Here is a tiny trained network, its code and every weight. The questions are about switching its units off for an input and a class, where a switched-off unit gives its printed mean instead of its output.

import numpy as np


def w(rows, s, z=0):
    codes = np.array(rows[::2]) - 128.0
    scale = np.full(codes.shape[1], s)
    scale[-1] = z or s
    return codes * scale


def f(y):
    return y / 2 * (1 + np.tanh(0.7978845608 * (y + 0.044715 * y**3)))


def log_softmax(a):
    a = a - a.max(-1, keepdims=True)
    return a - np.log(np.exp(a).sum(-1, keepdims=True))


def net(x, mask):
    res = np.array(x, float).reshape(1, 8) / 4 @ E
    y = f(res @ A[0][:, :-1].T + A[0][:, -1])
    res = res + np.where(mask, y, B[0][:, -1]) @ B[0][:, :-1]
    return log_softmax(res[-1] @ U[:, :-1].T + U[:, -1])


A, B = {}, {}
E = w([
[34,125,69,128,156,143],'x0',
[96,192,103,74,66,187],'x1',
[103,122,68,7,186,83],'x2',
[163,128,205,3,153,82],'x3',
[122,220,62,71,132,123],'x4',
[130,160,69,116,118,2],'x5',
[58,100,145,83,59,167],'x6',
[140,73,103,100,117,93],'x7',
],0.0079)
A[0] = w([
[166,191,160,111,86,176,86],'neuron 1',
[165,150,145,152,148,53,75],'neuron 2',
[159,101,131,109,72,41,202],'neuron 3',
[56,144,127,181,213,114,158],'neuron 4',
[101,183,67,104,64,151,165],'neuron 5',
[93,141,145,61,152,156,108],'neuron 6',
[233,153,143,116,197,150,112],'neuron 7',
[173,46,130,114,238,75,201],'neuron 8',
[200,120,130,158,196,91,197],'neuron 9',
[154,166,148,188,147,48,163],'neuron 10',
[217,172,120,131,207,137,112],'neuron 11',
[183,201,142,108,103,190,80],'neuron 12',
[9,144,123,186,138,156,106],'neuron 13',
[162,175,109,121,138,110,52],'neuron 14',
[141,118,166,125,200,97,146],'neuron 15',
[158,108,160,128,137,192,195],'neuron 16',
[74,145,206,76,134,153,111],'neuron 17',
[169,254,146,103,53,92,197],'neuron 18',
[117,181,97,63,143,166,95],'neuron 19',
[71,213,106,133,91,99,167],'neuron 20',
[85,33,87,80,119,177,218],'neuron 21',
[95,191,164,179,125,181,88],'neuron 22',
[188,50,97,131,132,105,208],'neuron 23',
[111,100,216,53,106,81,252],'neuron 24',
[179,91,104,167,90,186,137],'neuron 25',
[139,189,92,55,223,138,136],'neuron 26',
],0.01,0.0037)
B[0] = w([
[246,182,145,89,206,127,181],'neuron 1',
[219,140,188,179,65,118,183],'neuron 2',
[159,73,172,143,38,177,212],'neuron 3',
[73,198,112,173,105,128,181],'neuron 4',
[205,66,29,143,119,57,210],'neuron 5',
[89,100,79,63,149,157,182],'neuron 6',
[131,217,214,158,147,96,193],'neuron 7',
[31,147,226,131,59,129,254],'neuron 8',
[65,119,247,148,38,66,222],'neuron 9',
[132,105,196,246,76,127,210],'neuron 10',
[155,204,208,104,125,63,187],'neuron 11',
[240,160,146,53,224,114,180],'neuron 12',
[149,137,76,211,107,129,202],'neuron 13',
[167,181,130,116,108,118,144],'neuron 14',
[75,180,229,80,90,82,185],'neuron 15',
[67,89,178,118,230,78,197],'neuron 16',
[129,78,151,98,168,216,187],'neuron 17',
[203,23,143,92,129,160,236],'neuron 18',
[165,149,19,40,83,131,193],'neuron 19',
[197,21,118,147,70,151,195],'neuron 20',
[64,66,54,141,75,177,213],'neuron 21',
[171,225,83,192,220,70,189],'neuron 22',
[49,74,197,134,86,149,196],'neuron 23',
[93,60,249,105,155,254,253],'neuron 24',
[73,98,107,123,192,117,194],'neuron 25',
[118,118,138,1,77,34,227],'neuron 26',
],0.0052,0.0083)
U = w([
[107,146,74,187,145,180,24],'0',
[38,122,153,19,135,177,123],'1',
[54,95,109,119,123,149,240],'2',
[114,161,94,176,96,93,56],'3',
[163,69,159,110,80,136,217],'4',
[120,168,195,92,97,34,68],'5',
[179,135,77,2,83,74,4],'6',
[250,198,167,71,212,147,44],'7',
],0.0088,0.0028)

Each question gives the input, the list of numbers given to net, and the class t.
The units are the neurons (one row each of A and B). Each row of codes is followed by its name. A weight is (code - 128) times the scale printed after its matrix; where a second scale follows, it is the last column's (A, B and U).
mask holds one flag per neuron, in row order. A switched-off neuron (its flag False) gives its mean, the last column of its row in B, instead of its output. The means were averaged over made-up inputs and are rounded, as every weight is.
A unit's drop is (log p(t) with every unit on - log p(t) with that unit switched off) / (log p(t) with every unit on - log p(t) with every unit switched off).
The circuit of an input: a set's keep is (log p(t) with only the set's units on - log p(t) with every unit switched off) / (log p(t) with every unit on - log p(t) with every unit switched off). Starting from the 12 units with the biggest drops (on a tie, the unit counted first), units are removed one at a time, each time the one whose removal leaves the highest keep (on an exact tie, the one counted first), for as long as the keep stays at least 0.8.
circuit, biggest first: the units of the circuit, biggest drop first
top k neurons: the k neurons with the biggest drops, biggest first
drop of u: that unit's drop, to one decimal
input [-8,7,3,-5,0,7,-3,7], class 4: circuit, biggest first => [neuron 3; neuron 18]
input [0,5,3,-3,-1,-2,-8,-2], class 7: circuit, biggest first => [neuron 8; neuron 21]
input [3,0,-5,-3,7,1,7,-6], class 0: circuit, biggest first => [neuron 26; neuron 13; neuron 22]
input [1,-3,-6,8,0,0,1,-2], class 1: circuit, biggest first => [neuron 24; neuron 5]
input [1,8,2,-4,-4,-7,1,-6], class 7: top neuron => [neuron 12]
input [0,-6,-5,-4,4,-8,-7,-1], class 5: circuit, biggest first => [neuron 9; neuron 11; neuron 7]
input [6,3,7,-8,4,-7,2,-3], class 0: circuit, biggest first => [neuron 13; neuron 22]
input [5,1,3,-8,0,8,5,0], class 3: circuit, biggest first => [neuron 24; neuron 13]
input [2,0,1,-4,8,-1,7,6], class 6: circuit, biggest first => [neuron 5; neuron 24]
input [-1,2,-2,-4,-5,1,7,-8], class 3: circuit, biggest first => [neuron 24; neuron 22]
input [0,1,3,-5,-7,7,-2,0], class 3: circuit, biggest first => [neuron 24; neuron 26]
input [6,5,-5,6,8,-5,-3,1], class 6: circuit, biggest first => [neuron 19; neuron 5]
input [-4,-6,-8,6,-5,-8,-3,-7], class 5: top 2 neurons => [neuron 9; neuron 15]
input [-8,5,6,6,-5,4,0,1], class 1: circuit, biggest first => [neuron 24]
input [2,-8,-7,-1,2,1,-8,-4], class 5: drop of neuron 9 => 0.1
input [-1,-1,-6,5,-3,-1,-7,-5], class 5: drop of neuron 9 => 0.2
input [6,2,-5,3,-3,-4,-5,4], class 0: drop of neuron 26 => 0.3
